What each symbol does to the items:
τ: hf->tq, qq->zb, ms->zf, dq->jg, rf->zj, bn->sr, zb->qd, gj->qt, gn->rl, ft->qs, rh->zg, qs->nq, ls->rz, hp->rf, tb->hz, dg->hb, hm->zp, cq->mz, mz->mj, rz->lc, hb->dq, hz->cr, mj->gn, zf->hm, qt->tp, qd->gh, qj->zc, rl->fj, cr->nt, fj->bn, sf->mq, cj->bl, zj->rh, lf->tb, jg->ft, tq->sf, nt->qj, zc->gj, gm->cj, zg->lj, lc->cq, mq->hp, tp->ls, sr->qq, gh->lf, bl->ms, bs->gm, nq->hf, lj->bs, zp->dg
ω: hf->rz, qq->zf, ms->zb, dq->gn, rf->zc, bn->zp, zb->ms, gj->hp, gn->dq, ft->mz, rh->nt, qs->cq, ls->tq, hp->gj, tb->bs, dg->fj, hm->sr, cq->qs, mz->ft, rz->hf, hb->rl, hz->lj, mj->jg, zf->qq, qt->mq, qd->bl, qj->zj, rl->hb, cr->zg, fj->dg, sf->tp, cj->gh, zj->qj, lf->gm, jg->mj, tq->ls, nt->rh, zc->rf, gm->lf, zg->cr, lc->nq, mq->qt, tp->sf, sr->hm, gh->cj, bl->qd, bs->tb, nq->lc, lj->hz, zp->bn

The rows follow the links: the fewer symbols apart two items are, the more alike their rows tend to be.

Some items and rows for them; each showing differs a little:
bs: [117, 642, -349, -601, -582, 176, -393, -24, -306, 121, -265, 139, -383, 448, 123, -653, 149, 138, -312, -166, -525, -16, 106, -18, -767, -163, 185, 219, 479, -54, 154, 556, -186, -189, 90, 81, -12, -537, -226, -278, -199, -38, -285, -173, -23, 42, 367, 999, -207, -328, 439, 96, 554, -163, -687]
jg: [-50, -517, 229, 730, -17, 142, 43, 570, 283, -283, 551, -44, 92, -398, -57, 55, -486, 368, 179, -68, -194, -393, -349, -3, 26, -442, 182, -534, -634, -232, -480, 33, -48, -114, -477, 52, -53, 323, -229, -178, -224, -275, -113, -302, -842, 428, 254, -5, 148, -242, -925, 215, -256, 201, 372]
qd: [-57, 667, -199, -242, -94, 75, -29, -787, -40, 538, -149, -433, 249, 568, 530, -264, 586, -4, -239, 15, -681, -57, 104, -304, -212, 305, -402, 114, 128, 69, 12, -430, 284, 588, 255, 122, 145, -191, 402, 220, -5, -308, 281, 176, 803, -483, 41, -221, -78, 256, 412, -40, -187, 118, -464]
cr: [-81, -117, 372, 309, -236, 154, 8, 281, 391, 176, 850, -383, 514, -70, 440, -89, -137, 235, -20, -130, -644, -628, -413, -226, -353, -335, 113, -381, -729, -204, -530, -200, 200, 98, -252, 209, 98, 304, -205, -286, -273, -657, 1, -304, -298, 20, 373, 2, 26, -333, -994, 250, -379, 242, -90]
qq: [77, 814, -464, -308, -222, 281, -190, -698, -299, 249, -546, 5, -310, 590, 245, -570, 572, 221, -216, 103, -545, 120, 318, -143, -302, 176, -259, 176, 581, 13, 275, -119, 134, 307, 378, -42, 80, -556, 198, 140, -57, -91, 71, 179, 439, -132, 100, 282, -73, 265, 921, -7, 174, -27, -639]
zp: [-76, 92, 153, 148, 67, -4, 134, -328, 386, 499, 659, -617, 765, 167, 568, 53, 108, 71, 3, 37, -588, -359, -243, -285, -86, 88, -271, -132, -571, -90, -364, -581, 389, 379, -81, 125, 213, 275, 218, 58, -132, -584, 341, 17, 363, -500, 11, -656, 55, 56, -600, 35, -639, 268, -75]
zg: [180, 192, -133, -966, -568, -287, -85, 433, -297, 327, -10, 159, -228, 277, -41, -175, -194, -262, -345, -246, 9, 126, 129, 160, -698, -85, 293, 585, 198, -120, 508, 636, -457, -487, 51, 159, -116, -352, -252, -488, 77, 149, -203, -146, 366, -211, 236, 785, -468, -405, -30, -52, 662, -305, -416]
gn: [248, -151, -117, -788, -321, -190, -40, 586, -291, 37, -24, 413, -412, -29, -237, 15, -411, -465, -171, -302, 459, 276, 138, 339, -278, -79, 386, 472, 161, -138, 476, 797, -540, -669, 2, 93, -55, -193, -356, -480, 150, 358, -249, -82, 202, -17, 44, 636, -341, -455, -95, -68, 623, -335, -78]

Each walk starts at a row. The symbols on each line, taken left to right, move it on to the next item.
Answer with the item's row; about right is enough.
start [-96, -153, 305, 168, 55, -117, 157, -40, 517, 335, 834, -532, 772, 27, 377, 116, -58, 46, -17, 0, -425, -521, -421, -248, 68, -36, -129, -195, -745, -58, -423, -571, 343, 271, -260, 143, 193, 411, 147, -4, -122, -588, 288, -146, 91, -365, 108, -572, 26, -12, -929, 72, -541, 142, 113]
ω ω ω τ ω ω	[134, 611, -401, -491, -417, 179, -308, -113, -399, 125, -551, 276, -582, 366, -10, -579, 295, 111, -294, -25, -213, 164, 392, 137, -486, -133, 114, 239, 662, 39, 309, 391, -316, -170, 221, 34, -48, -611, -64, -103, -56, 264, -286, 53, -13, 85, 145, 806, -193, -72, 774, 73, 589, -196, -542]
τ ω τ τ τ ω τ	[87, 364, -300, -615, -504, 65, -280, 203, -444, -12, -346, 364, -553, 244, -240, -422, 83, -1, -201, -214, -57, 192, 343, 231, -579, -158, 247, 350, 576, -76, 306, 622, -314, -353, 144, 30, -56, -509, -232, -310, -53, 272, -333, -32, -113, 143, 195, 880, -279, -250, 451, -67, 652, -364, -445]
start [193, 91, -122, -765, -456, -135, -158, 467, -354, 69, -193, 480, -497, 139, -147, -227, -200, -212, -156, -327, 230, 196, 242, 224, -471, -176, 398, 389, 389, -125, 473, 807, -427, -578, 39, 9, -209, -359, -203, -429, 6, 278, -421, -144, 49, 114, 126, 826, -341, -337, 290, -56, 720, -271, -278]
τ τ ω τ ω ω τ	[-22, -398, 279, 327, 0, 38, 180, 250, 436, 248, 831, -340, 720, -209, 283, 98, -325, 164, 110, -91, -358, -523, -461, -154, -94, -133, 88, -282, -811, -139, -494, -270, 198, 87, -306, 121, 127, 391, 12, -213, -117, -557, 124, -264, -240, -120, 148, -300, 19, -175, -1059, 105, -528, 270, 157]
τ τ τ ω ω ω τ	[203, -372, 0, -681, -125, -415, 141, 533, -160, 76, 120, 193, -133, -206, -305, 322, -598, -624, -172, -243, 778, 275, 119, 386, -66, 88, 404, 642, 78, -116, 463, 726, -480, -714, -80, 70, -199, -123, -195, -413, 333, 387, -245, 31, 188, -265, -90, 291, -447, -378, -143, -219, 581, -233, 94]
start [-51, 135, 152, -24, -202, -35, 30, -149, 375, 628, 718, -609, 746, 230, 611, -99, 24, 33, -133, -65, -760, -468, -365, -376, -294, 30, -171, -41, -494, -165, -318, -515, 258, 303, -152, 287, 171, 164, 113, -127, -72, -606, 306, -62, 461, -492, 128, -408, -189, -101, -749, 6, -444, 113, -331]
τ τ τ ω ω ω ω ω ω ω	[179, 15, -22, -1073, -311, -414, 81, 486, -209, 269, 145, 144, -84, 30, -61, 55, -438, -580, -325, -239, 363, 209, 126, 216, -443, 112, 352, 668, 161, -139, 483, 625, -426, -657, 33, 117, -136, -224, -217, -455, 166, 259, -154, 22, 634, -371, 8, 413, -443, -368, -101, -185, 549, -237, -211]
τ τ τ τ ω ω τ τ τ	[-153, 755, -99, 50, -33, 288, -105, -823, 19, 367, -174, -338, 149, 644, 434, -427, 766, 270, -107, 152, -836, -176, 69, -314, -249, 215, -379, -75, 166, 128, -98, -463, 340, 611, 279, 48, 297, -291, 315, 328, -171, -399, 245, 231, 328, -250, 68, -148, 77, 331, 523, 142, -240, 196, -483]
start [120, 379, -149, -799, -587, -73, -264, 314, -266, 241, -23, 173, -348, 363, -35, -473, -29, -42, -301, -195, -229, -7, 238, 91, -750, -232, 319, 311, 378, -168, 331, 668, -253, -388, 75, 85, -103, -527, -116, -417, -121, 199, -249, -114, 189, -86, 226, 944, -353, -457, 247, 14, 599, -242, -619]
ω τ ω τ τ τ	[46, 774, -380, -421, -589, 311, -370, -237, -253, 222, -399, 99, -372, 593, 196, -760, 459, 371, -221, -25, -740, -62, 188, -198, -674, -222, 85, 28, 535, 36, 93, 284, -77, 31, 216, 40, 117, -523, -17, -89, -276, -72, -184, -59, 181, 57, 372, 825, -51, -163, 582, 75, 269, -104, -653]
τ ω ω τ ω τ	[-88, 547, -17, -228, 18, -19, 42, -675, 131, 669, 162, -559, 510, 427, 637, -218, 433, -72, -195, 13, -603, -55, -2, -337, -246, 317, -274, 124, -123, 17, -51, -534, 301, 486, 288, 164, 248, -14, 377, 140, -4, -492, 318, 197, 844, -602, -2, -372, -106, 189, 27, 5, -344, 162, -571]
start [41, 825, -345, -396, -342, 191, -302, -482, -351, 175, -705, 222, -553, 458, 144, -529, 514, 209, -232, 32, -356, 178, 262, -29, -415, -28, -127, 130, 727, -21, 184, 218, -53, 95, 269, -92, -61, -501, 42, -16, -92, 119, -139, 224, 153, -5, 121, 659, -163, 49, 916, 117, 450, -133, -576]
τ ω τ ω τ ω τ	[-155, 335, 39, 182, 30, 103, 56, -576, 236, 548, 321, -709, 617, 389, 597, 16, 388, -13, -44, -6, -595, -329, -114, -341, -42, 247, -330, -94, -358, -24, -324, -643, 305, 610, 81, 96, 222, 203, 366, 204, -82, -629, 356, 69, 449, -482, -2, -673, 38, 207, -252, 44, -483, 340, -363]
τ τ ω ω ω ω τ τ	[-55, -521, 339, 497, -21, 21, 47, 491, 302, -69, 767, -217, 396, -330, 157, 129, -408, 222, 167, -95, -336, -466, -402, 0, -19, -328, 122, -380, -788, -208, -565, -99, 148, 33, -343, 94, -24, 432, -155, -149, -185, -411, 79, -302, -586, 202, 183, -145, 88, -296, -1060, 127, -337, 183, 280]
start [31, -39, 298, 16, -246, 18, 121, 97, 418, 500, 770, -522, 680, 172, 550, -92, -89, -18, -88, -89, -653, -619, -418, -281, -334, -150, 43, -207, -738, -180, -514, -234, 204, 271, -326, 227, 145, 191, 54, -241, -236, -621, 225, -262, 22, -302, 275, -227, -137, -143, -902, 179, -438, 203, -206]
τ τ ω τ ω τ	[-59, -198, 276, 530, -264, 301, -66, 407, 270, -76, 560, -170, 350, -167, 126, -141, -241, 369, 82, -93, -621, -554, -501, -194, -199, -486, 241, -507, -596, -171, -582, -91, 127, 115, -380, 59, 44, 183, -133, -195, -414, -552, -85, -363, -688, 374, 351, 52, 71, -217, -956, 291, -413, 179, 110]
τ ω ω ω τ ω τ ω	[211, -194, 17, -936, -146, -614, 192, 327, -146, 242, 120, 161, -25, -56, -201, 251, -344, -710, -310, -299, 659, 326, 204, 233, -216, 227, 279, 755, 121, -93, 540, 534, -377, -503, 41, 69, -78, -25, -36, -396, 344, 304, -131, 76, 802, -474, -145, 93, -379, -224, -65, -209, 428, -292, 60]
start [-67, 874, -350, 20, -249, 369, -251, -700, -160, 362, -360, -141, -67, 587, 367, -611, 700, 375, -102, 120, -830, -56, 58, -265, -356, 52, -277, -205, 408, 98, -73, -187, 219, 438, 281, -124, 159, -381, 275, 174, -174, -166, 83, 69, 175, -42, 153, 164, 69, 205, 739, 84, -154, 111, -656]
ω ω ω ω τ ω ω ω	[-58, 801, -310, -185, -187, 94, -185, -803, -150, 481, -326, -217, 26, 578, 371, -508, 653, 113, -186, 76, -528, 82, 233, -259, -246, 248, -292, 135, 501, 108, 236, -439, 250, 409, 358, 109, 157, -431, 288, 217, -52, -130, 155, 180, 601, -309, 27, 74, 35, 317, 834, 81, -18, -13, -618]
ω ω ω ω ω τ	[-191, 437, -63, 195, 51, 174, 132, -828, 147, 419, 16, -478, 515, 382, 567, -302, 594, 176, -118, 53, -758, -223, -63, -298, -57, 155, -404, -192, -122, -2, -149, -726, 425, 644, 158, 106, 269, -15, 517, 286, -135, -520, 344, 155, 501, -445, 10, -389, 78, 360, 181, 51, -436, 235, -371]
start [35, 870, -376, -105, -370, 381, -385, -473, -170, 216, -396, 14, -223, 625, 292, -762, 616, 381, -176, 45, -793, -87, 142, -159, -544, -135, -166, -114, 415, 6, 35, -38, 88, 251, 165, 55, 168, -472, 142, 71, -161, -219, -23, 65, 74, 59, 239, 518, 13, 27, 725, 137, 81, 72, -695]
τ ω τ ω ω ω ω τ	[-63, 358, 100, -206, -199, -138, 133, -495, 247, 610, 531, -665, 672, 363, 654, -148, 276, -106, -216, -24, -670, -319, -123, -311, -223, 165, -159, 138, -352, -122, -166, -503, 322, 384, -68, 294, 186, 80, 308, -10, -59, -589, 316, 2, 682, -544, 110, -469, -150, 71, -410, 71, -452, 117, -401]
τ τ τ τ τ	[-153, -252, 117, 781, -187, 293, -147, 370, 275, -324, 377, -4, 91, -265, 46, -94, -153, 554, 239, 13, -503, -480, -428, -106, -107, -517, 87, -666, -436, -96, -636, -144, 161, 56, -298, -42, -37, 167, -312, -13, -360, -332, -96, -373, -1030, 550, 385, 179, 275, -192, -681, 275, -384, 175, 201]
